In the rows, zero is written as 100.
Rows lie near named flat spaces through zero. A row that begins with a name and a colon came from that space; any other row is followed by the name of its block's space that it lies nearest.
sf-sg: [94 97 98 108 89 99 104 103 85 89 92 119 93 107 103 91 104 102 99 88 98 107 111 94 91 107 100 93 88 90 103 113 91 96 107 99 95 95 113 103 108 112 100 99 104 91 87 88]
jj-bm: [101 92 100 92 116 92 92 99 95 101 109 74 91 90 105 91 95 104 113 109 91 91 105 108 96 106 82 110 101 103 109 97 90 116 101 109 119 102 106 98 112 110 82 99 113 102 90 108]
mt-pb: [101 112 110 106 104 96 102 87 97 94 92 114 99 88 96 111 84 84 99 101 105 102 103 99 113 103 109 100 97 92 89 109 106 112 93 113 79 104 108 91 116 109 104 123 94 92 82 97]
[112 100 118 94 114 130 94 106 103 105 113 66 101 99 117 107 109 100 111 124 85 117 104 86 100 95 97 107 100 109 60 107 121 107 93 108 98 93 111 112 89 90 102 84 67 103 122 115]
sf-sg
dz-jt: [110 104 103 106 92 91 104 102 134 91 93 108 89 117 90 82 93 91 71 96 95 118 117 107 95 118 82 91 106 90 119 88 93 103 116 94 92 74 91 107 83 95 95 100 77 92 98 91]
mj-tj: [95 71 70 124 88 92 109 122 85 80 89 94 119 85 124 83 86 76 112 100 120 119 92 106 99 102 86 120 81 72 84 103 106 83 117 105 102 111 98 106 109 128 84 93 112 143 113 112]
[99 87 95 109 106 100 106 114 79 111 119 106 88 119 124 119 98 131 91 91 95 113 103 100 71 116 115 113 109 108 112 116 109 105 97 91 91 108 104 99 95 105 89 107 112 105 85 89]
dz-jt
jj-bm: [95 94 87 114 82 105 104 100 87 99 82 105 93 112 101 115 103 97 100 84 120 94 85 105 117 102 102 96 94 88 92 92 99 93 104 102 83 112 109 99 98 90 109 80 97 97 102 95]
[116 161 133 110 91 105 95 73 96 91 77 113 98 80 86 90 84 114 69 90 119 83 110 67 97 94 133 90 78 58 85 103 116 89 73 86 84 113 101 88 129 105 106 106 91 113 78 132]
mt-pb
hc-zm: [98 115 106 108 89 110 117 94 105 100 103 113 88 99 100 95 100 114 100 112 105 95 83 100 111 92 105 92 96 109 108 95 85 97 107 93 118 101 111 101 98 98 96 98 97 94 109 114]
[92 69 122 106 114 128 110 104 94 100 91 100 111 111 99 121 100 81 100 121 90 86 93 113 102 113 95 101 98 99 106 133 118 105 116 110 97 92 101 120 84 125 111 114 132 99 104 87]
mt-pb
fz-zb: [91 110 92 97 88 99 107 113 78 112 95 96 93 84 92 92 95 112 109 101 107 101 111 97 116 98 95 100 101 107 86 106 89 101 83 115 88 109 104 100 83 107 103 87 102 111 111 89]
[67 109 96 94 92 93 100 93 90 89 98 105 121 94 91 93 100 86 111 108 106 106 90 90 114 92 125 94 102 111 119 98 106 115 116 123 91 101 106 109 110 106 110 99 115 86 106 88]
dz-jt
[108 119 105 121 112 96 88 113 94 108 114 121 105 94 90 105 99 101 98 84 101 106 97 104 77 97 104 91 91 90 100 106 93 105 83 93 94 110 91 94 114 79 107 101 104 108 110 111]
mt-pb
[110 101 105 104 95 104 107 106 111 106 86 80 85 85 106 101 103 103 113 97 89 103 90 98 114 82 87 103 105 88 99 106 81 108 108 99 87 122 88 98 105 108 117 109 107 95 100 91]
mj-tj
[104 104 127 94 92 106 101 99 89 84 93 90 111 111 106 120 95 104 84 96 81 82 96 112 113 103 109 78 78 87 109 95 97 111 84 84 90 92 87 113 92 91 107 120 97 108 87 105]
mt-pb
bg-dd: [95 118 98 107 96 146 50 67 138 141 125 83 117 127 117 89 122 74 111 152 117 174 103 119 106 63 92 124 127 115 123 115 90 109 124 90 74 91 101 62 87 110 118 79 86 86 87 101]
[93 93 92 95 95 101 99 99 99 103 104 102 74 109 118 102 109 102 102 94 102 98 90 107 104 95 108 103 94 116 104 101 97 96 108 101 96 91 96 102 100 82 103 103 79 101 100 98]
hc-zm
[102 131 130 93 100 115 108 98 111 97 81 93 95 113 89 95 96 93 86 108 109 83 109 90 102 85 114 108 89 81 95 106 114 81 116 109 101 98 118 110 114 116 105 100 88 120 84 110]
mt-pb
[90 94 103 117 99 105 105 113 104 82 111 100 118 80 90 109 88 81 113 91 115 83 102 102 98 107 135 107 103 97 119 104 88 102 100 118 95 98 107 82 99 103 94 104 107 71 101 104]
dz-jt
[91 79 90 84 109 89 98 95 114 123 110 116 83 88 92 99 92 98 101 115 113 108 102 97 98 99 95 99 120 123 89 101 93 110 101 124 107 99 97 100 96 103 85 104 91 86 95 107]
mt-pb
[99 122 123 98 116 124 99 119 102 102 106 97 87 78 90 92 94 115 102 91 92 92 72 114 119 128 101 108 102 104 100 97 86 96 117 87 90 105 104 104 94 96 89 123 98 124 80 117]
jj-bm
qp-pc: [73 98 52 96 83 115 145 106 122 91 97 127 136 63 94 96 74 106 91 87 79 124 104 104 82 103 86 78 151 90 91 114 84 136 125 113 140 107 78 73 114 95 69 126 79 92 73 75]
nz-tl: [111 82 140 68 88 59 94 134 113 110 94 104 107 104 82 134 95 102 105 126 100 46 114 124 102 108 114 103 96 78 108 91 115 87 116 79 93 114 111 88 96 105 119 114 58 97 113 99]
[86 107 106 90 95 104 113 105 103 98 107 95 115 97 84 97 121 86 87 80 97 106 97 72 115 111 122 104 86 94 111 107 105 92 103 113 90 112 115 105 117 95 124 96 96 86 97 91]
dz-jt
[104 112 107 99 101 110 115 89 116 114 103 102 109 104 106 112 100 102 104 99 81 96 94 100 108 91 100 105 101 114 101 109 97 102 81 108 108 108 104 106 89 100 108 112 90 85 113 91]
mj-tj
hc-zm: [110 86 99 126 121 103 87 119 91 102 76 103 142 105 102 96 98 89 89 94 79 111 127 91 104 85 92 70 104 46 93 94 111 95 104 112 79 110 109 107 105 105 104 110 109 92 96 93]
bg-dd: [116 86 101 102 102 79 113 115 96 94 99 101 93 71 106 87 99 105 87 100 97 80 121 90 106 110 98 95 94 109 90 94 103 99 102 100 104 87 93 106 93 95 105 102 101 107 95 92]
[113 98 127 97 126 89 77 91 101 100 96 86 85 126 109 109 102 95 89 114 117 94 97 94 123 92 109 103 79 101 108 96 113 79 90 99 85 102 116 105 93 106 121 80 120 105 121 120]
qp-pc
[111 108 122 97 108 84 81 91 91 98 101 84 76 107 94 100 111 99 99 119 114 95 95 94 111 97 108 101 74 98 101 92 108 85 88 78 74 102 107 111 93 113 117 85 107 98 110 128]
qp-pc
[95 116 82 127 112 107 109 101 100 82 114 93 101 102 115 96 90 98 98 102 100 106 92 93 103 91 85 112 100 95 92 113 88 93 85 100 100 108 114 102 110 89 69 84 128 114 104 66]
nz-tl
[95 105 95 105 101 117 83 82 104 116 117 80 108 113 106 98 106 85 111 119 98 120 103 111 82 87 98 100 116 103 96 109 98 107 110 100 91 96 98 84 93 99 100 98 96 99 96 115]
bg-dd
[104 117 97 89 112 112 97 96 99 89 93 92 93 102 111 110 74 98 99 106 95 96 100 89 97 96 86 95 106 128 92 123 107 123 111 103 92 97 100 87 100 98 102 105 91 92 96 113]
fz-zb
[111 98 100 97 94 81 94 91 97 89 101 98 103 104 107 94 101 96 79 86 91 90 99 91 104 123 122 101 96 91 110 97 106 106 105 97 79 100 96 114 97 96 107 97 83 102 104 103]
dz-jt
[98 102 99 111 97 103 96 89 114 102 110 105 94 111 97 96 104 92 88 96 113 110 104 96 103 101 103 99 89 98 108 105 99 104 93 101 91 104 99 97 98 94 114 82 107 100 99 92]
jj-bm
sf-sg: [121 99 111 95 112 106 89 103 96 109 121 72 104 91 107 108 120 87 128 116 87 110 102 93 82 99 103 99 119 103 75 101 116 98 100 97 98 107 99 96 82 87 98 94 66 118 121 122]
[109 74 104 129 96 94 108 108 91 109 83 105 91 106 104 85 120 111 108 89 120 64 103 89 99 115 125 96 89 97 105 108 132 96 97 73 74 90 104 134 77 98 121 76 104 94 95 84]
jj-bm
[119 114 107 98 125 98 94 108 103 90 127 69 117 81 118 72 88 110 93 91 106 108 123 86 96 107 89 91 82 90 125 123 119 116 53 88 104 93 100 85 93 121 103 136 102 94 90 80]
jj-bm
[109 110 87 100 93 74 89 93 95 82 96 107 115 116 104 99 95 103 81 94 112 110 115 90 90 119 116 108 96 97 113 98 93 94 109 91 78 81 86 99 88 103 88 101 84 83 101 122]
dz-jt
[107 78 104 102 95 87 100 112 133 98 98 120 120 123 96 100 121 106 78 109 98 99 114 105 86 121 106 122 95 95 100 81 103 78 97 92 108 96 104 101 115 85 91 92 100 112 100 97]
fz-zb
nz-tl: [87 104 101 101 110 106 96 96 101 86 106 96 106 86 108 92 97 107 108 97 95 106 96 90 106 95 99 96 99 114 109 110 101 92 95 112 110 109 105 98 119 100 102 98 112 105 93 89]
qp-pc: [77 111 80 106 89 123 115 93 101 96 102 108 106 86 101 94 101 109 100 94 79 107 93 105 89 91 85 99 131 95 93 107 94 104 100 111 101 97 81 80 109 93 91 120 89 97 79 89]
[96 87 86 100 72 81 106 94 110 101 103 107 91 109 93 123 98 101 100 129 99 109 110 105 81 81 104 93 102 98 86 112 97 88 116 115 111 106 101 96 111 98 108 76 87 95 108 96]
jj-bm
[99 75 135 72 94 70 93 128 107 97 92 88 106 102 87 123 87 93 114 112 116 50 112 119 117 99 106 84 96 83 101 96 130 85 119 89 101 102 110 98 86 90 121 110 84 109 114 98]
nz-tl
[104 108 97 93 109 109 97 97 101 113 114 96 109 116 96 97 110 102 101 109 94 115 94 116 98 96 90 101 108 94 105 90 102 101 106 101 98 90 104 99 102 99 100 91 112 94 91 101]
bg-dd

Each name stands for a flat space through zero: a line, a plane or more. A row that begins with a name and a colon came from that space; any other row is followed by the name of the space it lies nearest, among the names in its block.
fl-gt: [89 107 96 89 101 96 84 102 103 83 100 99 102 93 97 102 84 95 93 90 88 106 97 99 97 90 115 91 97 89 101 102 92 118 108 96 84 115 101 109 94 102 99 113 97 97 96 93]
[111 103 120 94 99 94 117 83 87 106 85 107 104 79 113 108 101 103 95 98 99 116 82 88 104 78 94 94 91 76 97 95 103 92 111 92 79 131 111 100 97 110 107 114 102 132 99 87]
fl-gt
sb-bf: [116 113 110 102 103 104 95 105 101 103 97 99 92 105 110 114 95 99 93 95 99 99 104 92 98 96 97 93 87 106 100 90 100 90 100 103 110 98 100 81 103 94 97 99 81 110 98 89]
rl-lg: [106 108 112 125 105 97 103 98 105 98 114 94 104 120 114 86 100 103 82 98 87 96 112 114 126 118 98 97 120 88 97 79 88 82 92 87 101 92 93 97 126 107 106 103 111 105 89 85]
[101 108 120 91 119 95 95 67 93 118 88 79 102 91 84 123 101 88 89 96 94 77 83 111 113 103 94 116 118 123 106 111 107 95 96 108 98 95 96 71 116 99 90 99 105 93 98 112]
sb-bf
[100 108 93 93 123 93 90 81 107 110 101 90 95 123 85 94 101 106 98 88 103 97 106 101 96 76 107 104 107 119 113 91 107 101 95 97 116 98 124 84 93 111 106 101 109 95 88 96]
sb-bf
sc-ns: [94 92 111 111 103 77 96 98 115 99 83 92 93 95 103 95 97 101 86 112 88 109 96 100 119 114 114 90 85 79 101 103 100 100 75 102 90 78 105 89 102 94 117 109 116 103 102 126]
sc-ns: [107 102 102 83 97 124 103 108 73 104 99 95 94 121 91 115 109 110 114 92 108 94 117 103 81 105 88 115 115 130 103 101 96 95 131 96 114 126 106 124 95 99 80 100 89 101 91 83]
mn-gf: [95 95 97 107 86 100 97 76 91 112 88 116 101 97 83 106 108 90 76 89 98 107 108 96 103 99 109 94 82 97 123 108 102 79 121 100 107 105 94 96 111 116 72 121 108 118 116 99]
mn-gf: [103 97 93 86 90 90 82 105 85 105 96 102 104 112 107 114 87 102 88 89 92 97 70 103 104 100 114 96 88 95 79 102 110 79 90 107 114 100 106 82 103 104 84 105 98 117 105 105]
[98 95 117 112 98 97 106 88 101 106 99 113 100 93 95 107 99 97 98 100 102 110 111 101 98 101 95 100 105 101 123 99 104 95 120 95 98 110 93 111 104 98 112 108 99 103 109 95]
mn-gf
hn-cl: [90 96 101 82 97 119 105 102 87 91 94 105 105 106 96 109 102 104 108 88 87 116 86 104 85 105 95 107 93 108 112 108 101 110 93 103 92 90 96 97 113 84 97 88 102 105 91 102]
[89 97 108 117 101 107 98 116 100 102 122 96 104 101 109 97 107 108 94 103 106 82 104 103 82 113 106 106 95 110 107 113 114 112 87 109 107 112 96 85 91 94 88 100 99 102 93 100]
fl-gt
[105 100 110 105 105 84 97 95 119 99 98 103 94 112 111 95 96 104 96 100 99 104 88 101 102 92 114 87 95 88 101 91 115 102 90 103 92 87 101 84 107 103 104 109 102 97 96 113]
sc-ns
[82 94 92 101 105 111 92 78 99 132 88 89 96 110 108 78 108 108 96 89 114 96 109 93 103 95 95 119 97 116 107 94 96 115 87 89 104 115 115 97 101 93 109 109 127 95 101 113]
sb-bf
hn-cl: [73 111 89 92 108 91 112 101 99 99 83 106 87 100 94 86 91 116 93 102 91 109 82 106 98 100 100 110 103 111 93 98 112 94 91 99 97 86 94 93 94 97 103 95 100 118 107 94]
[91 78 87 79 91 107 106 97 95 111 85 99 84 96 75 105 88 106 121 83 78 112 87 85 112 103 85 80 100 90 101 77 76 96 113 91 98 81 91 98 99 117 104 99 107 83 108 97]
fl-gt
[93 87 110 123 94 76 100 95 131 104 85 105 88 82 112 90 89 93 79 115 85 109 85 98 103 109 135 75 97 76 91 108 109 116 60 100 93 66 87 67 99 101 121 104 130 110 117 129]
sc-ns
[95 96 88 113 99 76 81 94 122 100 90 108 97 92 111 91 89 103 76 111 86 111 95 103 110 106 120 89 96 79 94 104 108 120 73 103 95 74 98 78 112 94 117 107 118 105 107 123]
sc-ns
[95 98 99 108 96 88 94 98 118 105 95 88 84 85 108 102 95 106 82 114 101 113 87 100 118 108 115 86 94 84 92 106 93 107 73 106 95 80 106 80 95 105 118 115 116 88 112 112]
sc-ns
qr-nt: [109 92 109 95 93 94 85 93 106 98 107 92 105 101 99 110 101 101 89 80 113 103 99 87 88 96 88 100 106 117 87 105 93 97 99 87 86 96 105 110 112 113 97 87 122 95 96 117]
rh-bc: [106 116 108 83 108 109 100 96 97 111 87 80 125 111 89 88 94 106 99 116 95 86 92 115 100 98 104 97 99 98 85 107 114 109 113 103 89 85 83 100 106 103 104 101 92 94 89 91]
[93 108 100 87 104 104 87 111 116 107 113 95 95 100 106 104 82 101 96 107 104 98 93 84 99 101 83 101 111 109 97 104 110 96 106 101 107 108 108 88 93 94 106 91 100 75 111 94]
mn-gf
rh-bc: [89 84 107 114 96 84 94 102 97 97 114 115 62 92 123 114 103 95 94 93 97 133 99 88 108 100 97 107 96 100 109 75 88 75 75 95 106 107 114 115 82 85 94 96 108 99 103 111]
[107 93 106 122 88 70 93 101 138 102 96 91 92 92 102 90 82 104 87 108 94 114 88 102 116 105 118 94 80 73 96 103 106 120 66 104 84 77 92 70 87 100 116 118 123 97 109 116]
sc-ns
